Below are the code and all the weights of a small trained network. Each question names an input and a class and asks about switching units off, where a switched-off unit gives its printed mean instead of its output.

import numpy as np


def w(rows, s, z=0):
    codes = np.array(rows[::2]) - 128.0
    scale = np.full(codes.shape[1], s)
    scale[-1] = z or s
    return codes * scale


def f(y):
    return y / 2 * (1 + np.tanh(0.7978845608 * (y + 0.044715 * y**3)))


def log_softmax(a):
    a = a - a.max(-1, keepdims=True)
    return a - np.log(np.exp(a).sum(-1, keepdims=True))


def net(x, mask):
    res = np.array(x, float).reshape(1, 5) / 4 @ E
    y = f(res @ A[0][:, :-1].T + A[0][:, -1])
    res = res + np.where(mask, y, B[0][:, -1]) @ B[0][:, :-1]
    return log_softmax(res[-1] @ U[:, :-1].T + U[:, -1])


A, B = {}, {}
E = w([
[245,117,201],'x0',
[129,128,128],'x1',
[108,4,140],'x2',
[214,102,6],'x3',
[128,128,129],'x4',
],0.0035)
A[0] = w([
[128,127,128,151],'n0',
[128,129,128,150],'n1',
[132,127,121,46],'n2',
[128,128,128,136],'n3',
[109,7,142,164],'n4',
[128,128,128,148],'n5',
[127,129,127,139],'n6',
[110,130,117,112],'n7',
[91,142,194,4],'n8',
[128,128,128,147],'n9',
[198,124,180,59],'n10',
[166,116,68,5],'n11',
[143,218,121,167],'n12',
[59,132,82,108],'n13',
[80,131,96,107],'n14',
[169,115,64,9],'n15',
[58,132,81,106],'n16',
[128,128,128,119],'n17',
[136,126,115,36],'n18',
[128,128,128,124],'n19',
[128,131,128,157],'n20',
[128,126,128,159],'n21',
[128,128,128,119],'n22',
[85,144,203,15],'n23',
[128,128,128,113],'n24',
[114,130,119,112],'n25',
[147,123,98,8],'n26',
[130,142,127,179],'n27',
[208,124,188,61],'n28',
[162,118,74,2],'n29',
[123,130,140,43],'n30',
[125,129,126,115],'n31',
[128,128,128,140],'n32',
[130,128,130,133],'n33',
[130,128,130,132],'n34',
[128,126,128,151],'n35',
[145,233,119,167],'n36',
[94,131,106,109],'n37',
[129,128,128,110],'n38',
[145,127,140,88],'n39',
[89,143,197,8],'n40',
[127,121,128,171],'n41',
[167,116,67,7],'n42',
[129,128,129,141],'n43',
],0.013,0.00081)
B[0] = w([
[128,126,129,133],'n0',
[128,126,129,133],'n1',
[123,137,125,116],'n2',
[128,128,128,130],'n3',
[40,5,3,243],'n4',
[128,127,129,132],'n5',
[129,127,128,131],'n6',
[147,134,111,134],'n7',
[60,203,95,159],'n8',
[128,127,129,132],'n9',
[210,153,34,197],'n10',
[64,197,109,195],'n11',
[76,41,66,228],'n12',
[212,150,48,224],'n13',
[183,142,77,177],'n14',
[56,204,106,206],'n15',
[213,151,47,226],'n16',
[128,128,128,126],'n17',
[117,142,123,119],'n18',
[128,128,128,127],'n19',
[128,125,129,134],'n20',
[128,126,128,134],'n21',
[128,128,128,126],'n22',
[45,217,85,178],'n23',
[128,129,127,125],'n24',
[142,133,115,131],'n25',
[100,160,119,135],'n26',
[123,115,124,143],'n27',
[226,158,12,221],'n28',
[72,189,112,180],'n29',
[119,141,121,110],'n30',
[131,130,125,126],'n31',
[128,127,128,130],'n32',
[129,128,126,129],'n33',
[129,128,126,128],'n34',
[128,126,128,133],'n35',
[62,21,45,254],'n36',
[166,138,93,153],'n37',
[128,129,127,124],'n38',
[143,135,108,123],'n39',
[55,207,92,165],'n40',
[126,122,126,137],'n41',
[61,199,107,198],'n42',
[129,127,127,130],'n43',
],0.034,0.002)
U = w([
[84,194,135,73],'0',
[136,123,131,242],'1',
[138,125,132,224],'2',
[110,74,118,2],'3',
[201,153,111,43],'4',
[161,117,230,111],'5',
[172,182,254,11],'6',
],0.009,0.0078)

Each question gives the input, the list of numbers given to net, and the class t.
The units are the neurons (one row each of A and B). Each row of codes is followed by its name. A weight is (code - 128) times the scale printed after its matrix; where a second scale follows, it is the last column's (A, B and U).
mask holds one flag per neuron, in row order. A switched-off neuron (its flag False) gives its mean, the last column of its row in B, instead of its output. The means were averaged over made-up inputs and are rounded, as every weight is.
A unit's drop is (log p(t) with every unit on - log p(t) with that unit switched off) / (log p(t) with every unit on - log p(t) with every unit switched off).
The circuit of an input: a set's keep is (log p(t) with only the set's units on - log p(t) with every unit switched off) / (log p(t) with every unit on - log p(t) with every unit switched off). Starting from the 12 units with the biggest drops (on a tie, the unit counted first), units are removed one at a time, each time the one whose removal leaves the highest keep (on an exact tie, the one counted first), for as long as the keep stays at least 0.8.
units of the circuit, in order: the units of the circuit, biggest drop first
k most important neurons: the k neurons with the biggest drops, biggest first
drop when u is switched off: that unit's drop, to one decimal
input [5,0,1,-2,-2], class 4: 4 most important neurons -> (n28 n10 n36 n12)
input [8,-3,3,-3,-3], class 4: units of the circuit, in order -> (n28)
input [7,-4,4,4,-3], class 4: 3 most important neurons -> (n28 n10 n36)
input [0,0,-6,-5,-3], class 3: 2 most important neurons -> (n36 n12)
input [7,4,-3,4,3], class 4: 3 most important neurons -> (n28 n10 n4)
input [-2,-8,-3,-8,-7], class 0: 3 most important neurons -> (n23 n40 n8)
input [-2,1,5,6,4], class 0: units of the circuit, in order -> (n15 n42)
input [5,-4,-8,-8,8], class 0: 4 most important neurons -> (n23 n40 n8 n4)
input [7,-5,1,-6,3], class 4: 3 most important neurons -> (n28 n10 n15)
input [8,7,-6,8,-6], class 0: 3 most important neurons -> (n15 n42 n11)
input [-5,-1,-6,1,-2], class 3: 3 most important neurons -> (n36 n12 n28)
input [7,0,-2,-4,0], class 4: 3 most important neurons -> (n28 n10 n4)
input [0,-2,1,-5,-3], class 0: 4 most important neurons -> (n23 n40 n8 n36)
input [2,6,8,-8,-1], class 0: units of the circuit, in order -> (n23)
input [-2,2,-6,-2,1], class 3: units of the circuit, in order -> (n36 n12)
input [-2,-8,-6,-8,4], class 0: 4 most important neurons -> (n23 n40 n8 n4)
input [5,-3,1,0,4], class 4: 4 most important neurons -> (n28 n10 n36 n12)
input [8,-5,-5,4,0], class 4: 3 most important neurons -> (n28 n10 n4)
input [6,-3,2,-3,0], class 4: drop when n10 is switched off -> 0.6
input [4,-5,-3,6,-3], class 0: drop when n13 is switched off -> 0.1
input [-1,4,7,2,-1], class 3: drop when n16 is switched off -> 0.0
input [7,-2,-8,7,0], class 3: drop when n8 is switched off -> 0.2
